Below is a small trained network, with its code and all its weights. Each question gives an input and a class and asks what happens when units are switched off, that is, made to give their printed mean instead of their output.

import numpy as np


def w(rows, s, z=0):
    codes = np.array(rows[::2]) - 128.0
    scale = np.full(codes.shape[1], s)
    scale[-1] = z or s
    return codes * scale


def f(y):
    return np.maximum(y, 0)


def log_softmax(a):
    a = a - a.max(-1, keepdims=True)
    return a - np.log(np.exp(a).sum(-1, keepdims=True))


def net(x, mask):
    res = np.array(x, float).reshape(1, 3) / 4 @ E
    y = f(res @ A[0][:, :-1].T + A[0][:, -1])
    res = res + np.where(mask, y, B[0][:, -1]) @ B[0][:, :-1]
    return log_softmax(res[-1] @ U[:, :-1].T + U[:, -1])


A, B = {}, {}
E = w([
[196,180,29,100,146,127,111,161],'x0',
[102,115,125,68,124,20,116,134],'x1',
[101,1,55,209,127,104,162,110],'x2',
],0.0099)
A[0] = w([
[147,130,140,139,135,130,123,122,127],'n1',
[112,121,120,91,118,95,135,135,142],'n2',
[109,149,156,112,142,136,123,134,100],'n3',
[135,119,132,119,126,124,124,125,236],'n4',
[146,146,82,122,120,141,122,127,125],'n5',
[98,85,249,148,130,116,133,133,125],'n6',
[112,148,121,104,128,139,130,137,147],'n7',
[121,115,103,143,130,130,134,103,96],'n8',
[122,93,181,112,132,136,136,121,104],'n9',
[138,129,117,142,121,192,124,97,113],'n10',
[96,121,165,143,137,125,124,127,92],'n11',
[123,91,95,127,119,126,132,149,94],'n12',
[118,115,164,138,120,116,135,125,87],'n13',
[137,67,103,149,134,114,122,131,97],'n14',
[140,138,140,122,110,128,125,132,91],'n15',
[100,86,94,138,141,137,128,150,145],'n16',
[119,86,127,144,131,122,142,119,84],'n17',
[163,162,52,113,126,114,144,118,132],'n18',
[110,117,117,121,130,141,118,135,115],'n19',
[138,110,128,99,108,46,124,135,87],'n20',
[117,112,116,140,139,118,117,117,92],'n21',
[130,90,85,159,105,123,121,111,109],'n22',
[129,149,138,116,126,135,117,131,158],'n23',
[109,126,129,94,134,45,127,129,121],'n24',
[144,118,143,142,143,159,117,126,99],'n25',
[139,126,146,149,121,156,142,139,116],'n26',
[123,131,133,150,123,163,134,134,102],'n27',
[134,138,124,129,129,163,138,120,99],'n28',
[108,123,136,123,135,98,126,146,103],'n29',
[118,145,130,116,129,72,128,115,80],'n30',
[144,207,196,79,129,140,120,127,89],'n31',
[120,106,198,142,115,139,129,103,110],'n32',
[130,129,132,130,129,126,129,128,254],'n33',
[147,127,144,136,139,74,110,124,127],'n34',
[145,97,105,134,138,136,135,127,91],'n35',
[105,120,101,136,122,137,119,139,100],'n36',
[131,128,120,164,116,224,121,144,113],'n37',
[136,132,123,150,140,192,133,134,139],'n38',
[135,111,120,145,136,117,131,126,201],'n39',
[146,177,28,115,138,125,120,147,94],'n40',
[145,138,77,107,123,139,123,118,103],'n41',
],0.016,0.0093)
B[0] = w([
[127,128,130,133,136,124,129,117,139],'n1',
[111,113,160,121,137,140,127,88,170],'n2',
[165,143,119,139,124,130,143,127,159],'n3',
[26,160,106,176,99,146,107,106,210],'n4',
[130,108,102,118,131,126,112,137,178],'n5',
[152,78,74,114,128,124,79,176,225],'n6',
[125,144,115,147,115,129,126,127,162],'n7',
[159,145,136,124,121,111,135,135,159],'n8',
[146,104,105,113,125,130,108,142,163],'n9',
[123,108,161,112,161,138,137,96,182],'n10',
[151,113,111,108,135,119,106,141,154],'n11',
[170,139,133,144,122,124,136,130,171],'n12',
[150,92,112,126,138,123,128,141,148],'n13',
[177,162,123,142,119,128,149,125,201],'n14',
[155,125,132,134,132,114,134,123,138],'n15',
[148,163,126,147,110,127,139,124,204],'n16',
[181,149,122,134,126,125,134,129,171],'n17',
[134,89,99,119,129,133,91,167,209],'n18',
[134,126,128,125,122,122,134,126,134],'n19',
[146,94,188,99,171,135,143,88,179],'n20',
[158,129,128,126,121,133,143,132,147],'n21',
[173,158,126,142,112,125,145,121,205],'n22',
[116,151,120,143,101,117,132,128,173],'n23',
[120,109,179,83,149,152,144,72,193],'n24',
[136,118,142,110,146,123,136,104,149],'n25',
[126,112,143,109,138,124,140,100,157],'n26',
[135,110,146,107,144,125,141,102,154],'n27',
[136,111,143,119,139,126,138,103,151],'n28',
[134,118,143,121,154,119,133,103,147],'n29',
[151,100,156,119,162,134,139,88,153],'n30',
[214,180,122,173,106,119,175,119,247],'n31',
[140,97,101,106,132,119,96,163,181],'n32',
[3,170,101,172,80,146,110,113,225],'n33',
[118,121,146,116,148,129,137,106,157],'n34',
[174,133,133,125,124,120,132,125,162],'n35',
[152,129,126,134,133,122,138,132,147],'n36',
[117,96,181,98,165,135,141,77,214],'n37',
[105,117,172,98,134,127,121,87,197],'n38',
[100,168,120,155,107,135,132,129,199],'n39',
[158,66,90,109,128,115,79,166,219],'n40',
[142,107,106,115,132,124,110,148,168],'n41',
],0.034,0.012)
U = w([
[142,59,51,91,142,107,60,172,116],'0',
[207,199,126,173,108,104,186,119,88],'1',
[102,96,213,68,214,138,156,80,135],'2',
[2,170,101,161,100,136,120,145,252],'3',
[90,144,137,85,144,115,185,222,83],'4',
[110,140,150,98,192,90,163,172,73],'5',
],0.0099,0.0042)

Each question gives the input, the list of numbers given to net, and the class t.
The units are the neurons (one row each of A and B). Each row of codes is followed by its name. A weight is (code - 128) times the scale printed after its matrix; where a second scale follows, it is the last column's (A, B and U).
mask holds one flag per neuron, in row order. A switched-off neuron (its flag False) gives its mean, the last column of its row in B, instead of its output. The means were averaged over made-up inputs and are rounded, as every weight is.
A unit's drop is (log p(t) with every unit on - log p(t) with that unit switched off) / (log p(t) with every unit on - log p(t) with every unit switched off).
The circuit of an input: a set's keep is (log p(t) with only the set's units on - log p(t) with every unit switched off) / (log p(t) with every unit on - log p(t) with every unit switched off). Starting from the 12 units with the biggest drops (on a tie, the unit counted first), units are removed one at a time, each time the one whose removal leaves the highest keep (on an exact tie, the one counted first), for as long as the keep stays at least 0.8.
units of the circuit, in order: the units of the circuit, biggest drop first
k most important neurons: the k neurons with the biggest drops, biggest first
drop when u is switched off: that unit's drop, to one decimal
input [-4,3,-4], class 0: units of the circuit, in order -> (n6)
input [1,8,8], class 1: 3 most important neurons -> (n14 n22 n16)
input [-8,5,-8], class 0: 3 most important neurons -> (n6 n32 n9)
input [6,4,7], class 1: 2 most important neurons -> (n14 n6)
input [4,7,7], class 1: 3 most important neurons -> (n14 n22 n37)
input [7,8,3], class 2: 3 most important neurons -> (n24 n20 n6)
input [-8,-8,6], class 0: 4 most important neurons -> (n6 n32 n24 n9)
input [-1,8,-7], class 2: 2 most important neurons -> (n24 n20)
input [7,-6,5], class 0: 2 most important neurons -> (n40 n18)
input [-6,-7,4], class 2: 2 most important neurons -> (n37 n40)
input [-8,-5,7], class 0: 2 most important neurons -> (n6 n32)
input [0,1,3], class 3: drop when n31 is switched off -> 1.0
input [-8,5,-4], class 0: drop when n6 is switched off -> 1.6
input [7,4,-5], class 0: units of the circuit, in order -> (n40)
input [3,-2,0], class 3: drop when n6 is switched off -> 0.4
input [-5,7,-6], class 2: 2 most important neurons -> (n24 n20)
